Here is a tiny trained network, its code and every weight. The questions are about switching its units off for an input and a target symbol, where a switched-off unit gives its printed mean instead of its output.

import numpy as np


def w(rows, s, z=0):
    codes = np.array(rows[::2]) - 128.0
    scale = np.full(codes.shape[1], s)
    scale[-1] = z or s
    return codes * scale


def norm(h):
    return h / np.sqrt((h * h).mean(-1, keepdims=True) + 1e-5)


def f(y):
    return np.maximum(y, 0)


def softmax(a):
    e = np.exp(a - a.max(-1, keepdims=True))
    return e / e.sum(-1, keepdims=True)


def log_softmax(a):
    a = a - a.max(-1, keepdims=True)
    return a - np.log(np.exp(a).sum(-1, keepdims=True))


def net(x, mask):
    ids = ['ΠΨΩεμστ'.index(c) for c in x.split()]
    T = len(ids)
    res = E[ids] + P[:T]
    r = norm(res)
    for j in range(3):
        rows = slice(3 * j, 3 * j + 3)
        q, k, v = (r @ M[0][rows].T for M in (Q, K, V))
        z = softmax(np.where(np.tri(T) > 0, q @ k.T / 3**0.5, -1e9)) @ v
        o = O[0][rows]
        res = res + np.where(mask[j], z, o[:, -1]) @ o[:, :-1]
    y = f(norm(res) @ A[0][:, :-1].T + A[0][:, -1])
    res = res + np.where(mask[3:19], y, B[0][:, -1]) @ B[0][:, :-1]
    return log_softmax(norm(res)[-1] @ U[:, :-1].T + U[:, -1])


Q, K, V, O, A, B = {}, {}, {}, {}, {}, {}
E = w([
[248,141,72],'Π',
[222,159,192],'Ψ',
[111,156,51],'Ω',
[174,185,115],'ε',
[164,53,107],'μ',
[143,111,100],'σ',
[22,107,159],'τ',
],0.017)
P = w([
[33,2,160],'0',
[83,44,228],'1',
[109,51,183],'2',
[136,70,165],'3',
[153,88,152],'4',
[161,89,140],'5',
[160,97,125],'6',
[176,127,105],'7',
[163,108,131],'8',
[166,134,113],'9',
],0.0047)
Q[0] = w([
[129,255,197],'H1',
[202,121,47],'H1',
[40,248,148],'H1',
[147,21,199],'H2',
[147,147,115],'H2',
[163,77,67],'H2',
[26,180,110],'H3',
[83,29,196],'H3',
[68,65,177],'H3',
],0.0073)
K[0] = w([
[177,87,101],'H1',
[148,219,78],'H1',
[10,95,96],'H1',
[89,137,146],'H2',
[72,206,99],'H2',
[141,118,204],'H2',
[79,198,66],'H3',
[62,117,116],'H3',
[116,46,50],'H3',
],0.011)
V[0] = w([
[133,78,139],'H1',
[161,94,85],'H1',
[189,139,127],'H1',
[172,84,172],'H2',
[94,116,161],'H2',
[246,156,189],'H2',
[100,136,143],'H3',
[81,137,165],'H3',
[186,97,151],'H3',
],0.013)
O[0] = w([
[254,126,81,107],'H1',
[161,62,155,171],'H1',
[122,108,105,220],'H1',
[60,221,166,168],'H2',
[83,97,135,80],'H2',
[170,85,100,255],'H2',
[178,128,125,89],'H3',
[153,95,130,61],'H3',
[82,36,213,204],'H3',
],0.0073,0.0072)
A[0] = w([
[228,145,94,99],'N1',
[49,173,12,110],'N2',
[178,40,166,126],'N3',
[150,87,214,159],'N4',
[12,173,216,70],'N5',
[167,197,92,149],'N6',
[230,178,33,186],'N7',
[33,181,220,149],'N8',
[130,123,250,212],'N9',
[170,139,60,160],'N10',
[197,162,96,215],'N11',
[119,94,139,69],'N12',
[185,125,102,111],'N13',
[203,207,127,253],'N14',
[127,76,41,244],'N15',
[90,2,149,151],'N16',
],0.0084,0.0028)
B[0] = w([
[86,95,131,224],'N1',
[96,171,133,167],'N2',
[156,121,122,250],'N3',
[100,197,98,204],'N4',
[100,1,120,160],'N5',
[164,199,150,165],'N6',
[103,122,186,253],'N7',
[51,74,76,161],'N8',
[155,158,64,197],'N9',
[79,61,202,193],'N10',
[139,109,196,221],'N11',
[161,239,71,140],'N12',
[121,56,152,188],'N13',
[127,159,154,223],'N14',
[75,166,74,233],'N15',
[120,180,110,227],'N16',
],0.007,0.0063)
U = w([
[180,20,158,149],'Π',
[205,172,155,107],'Ψ',
[64,202,184,8],'Ω',
[92,131,250,67],'ε',
[205,76,59,114],'μ',
[155,185,109,178],'σ',
[62,42,169,243],'τ',
],0.011,0.0014)

Each question gives the input, a string of symbols that net reads in full, and the target symbol t.
The units are the heads (3 rows each of Q, K, V and O) and the neurons (one row each of A and B). Each row of codes is followed by its name. A weight is (code - 128) times the scale printed after its matrix; where a second scale follows, it is the last column's (O, A, B and U).
mask holds one flag per unit, heads first, then neurons. A switched-off unit (its flag False) gives its mean, the last column of its rows in O or B, instead of its output. The means were averaged over made-up inputs and are rounded, as every weight is.
A unit's drop is (log p(t) with every unit on - log p(t) with that unit switched off) / (log p(t) with every unit on - log p(t) with every unit switched off).
The circuit of an input: a set's keep is (log p(t) with only the set's units on - log p(t) with every unit switched off) / (log p(t) with every unit on - log p(t) with every unit switched off). Starting from the 12 units with the biggest drops (on a tie, the unit counted first), units are removed one at a time, each time the one whose removal leaves the highest keep (on an exact tie, the one counted first), for as long as the keep stays at least 0.8.
units of the circuit, in order: the units of the circuit, biggest drop first
top k neurons: the k neurons with the biggest drops, biggest first
which heads matter: for each layer, one digit per head in row order, 1 if its drop is at least 0.15 and else 0, layers parted by /
drop of u: that unit's drop, to one decimal
input ε σ Ω τ Ψ Ω τ τ τ σ, target Ω: units of the circuit, in order : [H2, N16]
input μ ε Ω μ Π Ω σ ε μ, target μ: which heads matter : 000
input Π Ψ ε, target Π: units of the circuit, in order : [H2, H1]
input ε ε ε, target τ: which heads matter : 100
input Π τ Ψ, target Ψ: top 2 neurons : [N9, N4]
input σ Ψ ε, target Ψ: top neuron : [N9]
input μ Π σ, target σ: which heads matter : 110
input Π ε Π ε ε Ψ Π Ψ σ, target μ: which heads matter : 010
input μ Ω Ψ ε ε Π Π Ω Π Π, target Π: which heads matter : 000
input Π Π ε, target Π: which heads matter : 110
input Π Π Ω Π Π Π σ Π, target Π: drop of H1 : 0.2
input τ μ Ω, target Ω: drop of H3 : 1.1
input τ μ Ψ, target Ψ: drop of N5 : 0.0
input ε Π Π ε μ Ψ Π ε, target ε: drop of N6 : 0.1
